Below is a small trained network, with its code and all its weights. Each question gives an input and a class and asks what happens when units are switched off, that is, made to give their printed mean instead of their output.

import numpy as np


def w(rows, s, z=0):
    codes = np.array(rows[::2]) - 128.0
    scale = np.full(codes.shape[1], s)
    scale[-1] = z or s
    return codes * scale


def norm(h):
    return h / np.sqrt((h * h).mean(-1, keepdims=True) + 1e-5)


def f(y):
    return y / 2 * (1 + np.tanh(0.7978845608 * (y + 0.044715 * y**3)))


def log_softmax(a):
    a = a - a.max(-1, keepdims=True)
    return a - np.log(np.exp(a).sum(-1, keepdims=True))


def net(x, mask):
    res = np.array(x, float).reshape(1, 3) / 4 @ E
    u = 0
    for l in range(2):
        y = f(norm(res) @ A[l][:, :-1].T + A[l][:, -1])
        res = res + np.where(mask[u : u + 11], y, B[l][:, -1]) @ B[l][:, :-1]
        u += 11
    return log_softmax(norm(res)[-1] @ U[:, :-1].T + U[:, -1])


A, B = {}, {}
E = w([
[126,102,228,173,129,192,98,119,146],'x0',
[151,79,103,188,131,109,109,4,160],'x1',
[119,64,98,109,128,142,61,125,53],'x2',
],0.021)
A[0] = w([
[122,149,137,97,153,140,59,178,93,37],'0.n1',
[124,111,148,120,123,156,123,130,99,10],'0.n2',
[107,191,157,94,98,138,161,196,144,91],'0.n3',
[126,98,160,131,135,153,105,122,112,26],'0.n4',
[104,79,125,124,110,178,107,112,122,75],'0.n5',
[75,152,184,88,130,191,136,203,94,108],'0.n6',
[62,169,124,97,92,148,153,205,83,107],'0.n7',
[116,162,117,175,98,125,144,92,168,92],'0.n8',
[110,87,249,169,105,240,110,125,138,183],'0.n9',
[70,68,96,114,120,159,47,131,61,138],'0.n10',
[84,114,122,86,78,155,127,205,80,44],'0.n11',
],0.019,0.011)
B[0] = w([
[119,215,218,53,151,154,106,118,157,161],'0.n1',
[95,127,195,89,140,127,37,181,64,130],'0.n2',
[197,79,24,217,105,50,60,199,158,194],'0.n3',
[90,191,130,117,194,97,28,112,85,138],'0.n4',
[156,166,86,158,132,70,86,89,161,151],'0.n5',
[32,130,52,36,15,94,105,164,157,214],'0.n6',
[210,101,164,196,252,166,151,112,134,204],'0.n7',
[91,170,133,35,154,118,135,73,131,156],'0.n8',
[13,142,226,178,87,243,131,148,105,250],'0.n9',
[162,51,109,83,107,85,83,109,69,218],'0.n10',
[177,205,224,34,184,159,161,131,106,183],'0.n11',
],0.014,0.023)
A[1] = w([
[137,154,166,107,80,137,131,221,147,36],'1.n1',
[114,95,177,200,120,170,84,123,88,41],'1.n2',
[95,208,133,144,121,119,218,92,214,98],'1.n3',
[86,152,153,178,113,169,229,141,185,34],'1.n4',
[101,81,101,174,54,160,250,190,102,3],'1.n5',
[88,77,168,194,119,177,64,157,95,34],'1.n6',
[133,146,154,73,175,180,171,158,33,52],'1.n7',
[118,150,96,216,135,149,167,232,177,75],'1.n8',
[231,152,148,100,175,79,98,166,137,70],'1.n9',
[49,136,182,121,41,171,67,220,135,46],'1.n10',
[102,172,212,190,135,218,121,122,161,100],'1.n11',
],0.02,0.013)
B[1] = w([
[72,105,118,164,45,122,109,44,61,167],'1.n1',
[144,204,116,179,206,68,118,127,160,172],'1.n2',
[58,158,166,55,123,120,124,108,198,169],'1.n3',
[157,38,111,127,137,185,220,121,191,161],'1.n4',
[160,88,20,172,78,173,212,177,104,140],'1.n5',
[183,250,100,167,201,55,89,118,114,193],'1.n6',
[124,146,237,44,163,62,68,178,130,166],'1.n7',
[121,105,37,245,89,230,196,83,94,184],'1.n8',
[185,130,129,147,201,118,158,170,184,187],'1.n9',
[73,111,85,84,21,91,111,96,121,254],'1.n10',
[212,43,144,104,183,152,177,148,130,223],'1.n11',
],0.022,0.021)
U = w([
[192,188,20,231,184,189,214,216,159,98],'0',
[35,61,78,185,1,214,206,115,100,164],'1',
[227,136,158,38,224,62,117,241,118,183],'2',
[27,187,208,43,44,107,37,163,46,185],'3',
[39,234,96,56,111,65,172,82,215,104],'4',
[122,66,239,136,216,214,226,89,207,30],'5',
[189,16,22,105,74,73,96,53,82,227],'6',
[153,170,189,228,215,73,36,47,48,2],'7',
],0.032,0.0045)

Each question gives the input, the list of numbers given to net, and the class t.
The units are the neurons (one row each of A and B). Each row of codes is followed by its name. A weight is (code - 128) times the scale printed after its matrix; where a second scale follows, it is the last column's (A, B and U).
mask holds one flag per neuron, layer by layer. A switched-off neuron (its flag False) gives its mean, the last column of its row in B, instead of its output. The means were averaged over made-up inputs and are rounded, as every weight is.
A unit's drop is (log p(t) with every unit on - log p(t) with that unit switched off) / (log p(t) with every unit on - log p(t) with every unit switched off).
The circuit of an input: a set's keep is (log p(t) with only the set's units on - log p(t) with every unit switched off) / (log p(t) with every unit on - log p(t) with every unit switched off). Starting from the 12 units with the biggest drops (on a tie, the unit counted first), units are removed one at a time, each time the one whose removal leaves the highest keep (on an exact tie, the one counted first), for as long as the keep stays at least 0.8.
circuit, biggest first: the units of the circuit, biggest drop first
k most important neurons: the k neurons with the biggest drops, biggest first
k most important neurons of layer l: the k neurons of layer l with the biggest drops, biggest first
drop when u is switched off: that unit's drop, to one decimal
input [-6,8,-6], class 4: most important neuron of layer 0 : (0.n9)
input [5,-6,0], class 1: 3 most important neurons of layer 0 : (0.n6; 0.n3; 0.n10)
input [6,0,0], class 1: 4 most important neurons : (0.n9; 1.n10; 0.n7; 0.n10)
input [0,-5,-5], class 0: 2 most important neurons : (0.n3; 0.n9)
input [-6,1,0], class 4: 4 most important neurons : (0.n3; 0.n10; 0.n7; 0.n9)
input [-4,5,-2], class 4: 2 most important neurons : (0.n9; 0.n10)
input [3,2,0], class 5: 2 most important neurons of layer 1 : (1.n11; 1.n4)
input [-8,0,-1], class 0: 2 most important neurons : (0.n11; 0.n6)
input [2,2,-3], class 5: 2 most important neurons : (0.n6; 1.n11)
input [-3,-7,8], class 2: 2 most important neurons : (0.n9; 0.n7)
input [0,-5,8], class 2: 3 most important neurons : (0.n9; 0.n7; 0.n11)
input [1,7,-7], class 5: 3 most important neurons : (0.n6; 0.n10; 1.n10)
input [1,8,4], class 7: 2 most important neurons : (0.n6; 1.n10)
input [7,4,2], class 7: circuit, biggest first : (1.n6)
input [8,0,3], class 3: 2 most important neurons : (1.n10; 0.n7)
input [1,0,-2], class 1: 2 most important neurons of layer 0 : (0.n7; 0.n10)
input [1,-2,4], class 3: drop when 0.n6 is switched off : 0.2
input [2,8,-2], class 5: drop when 0.n10 is switched off : 0.1
input [-2,3,-3], class 4: drop when 0.n9 is switched off : 2.7
input [5,-6,-4], class 1: most important neuron of layer 0 : (0.n6)
input [5,1,3], class 7: 2 most important neurons of layer 1 : (1.n6; 1.n2)
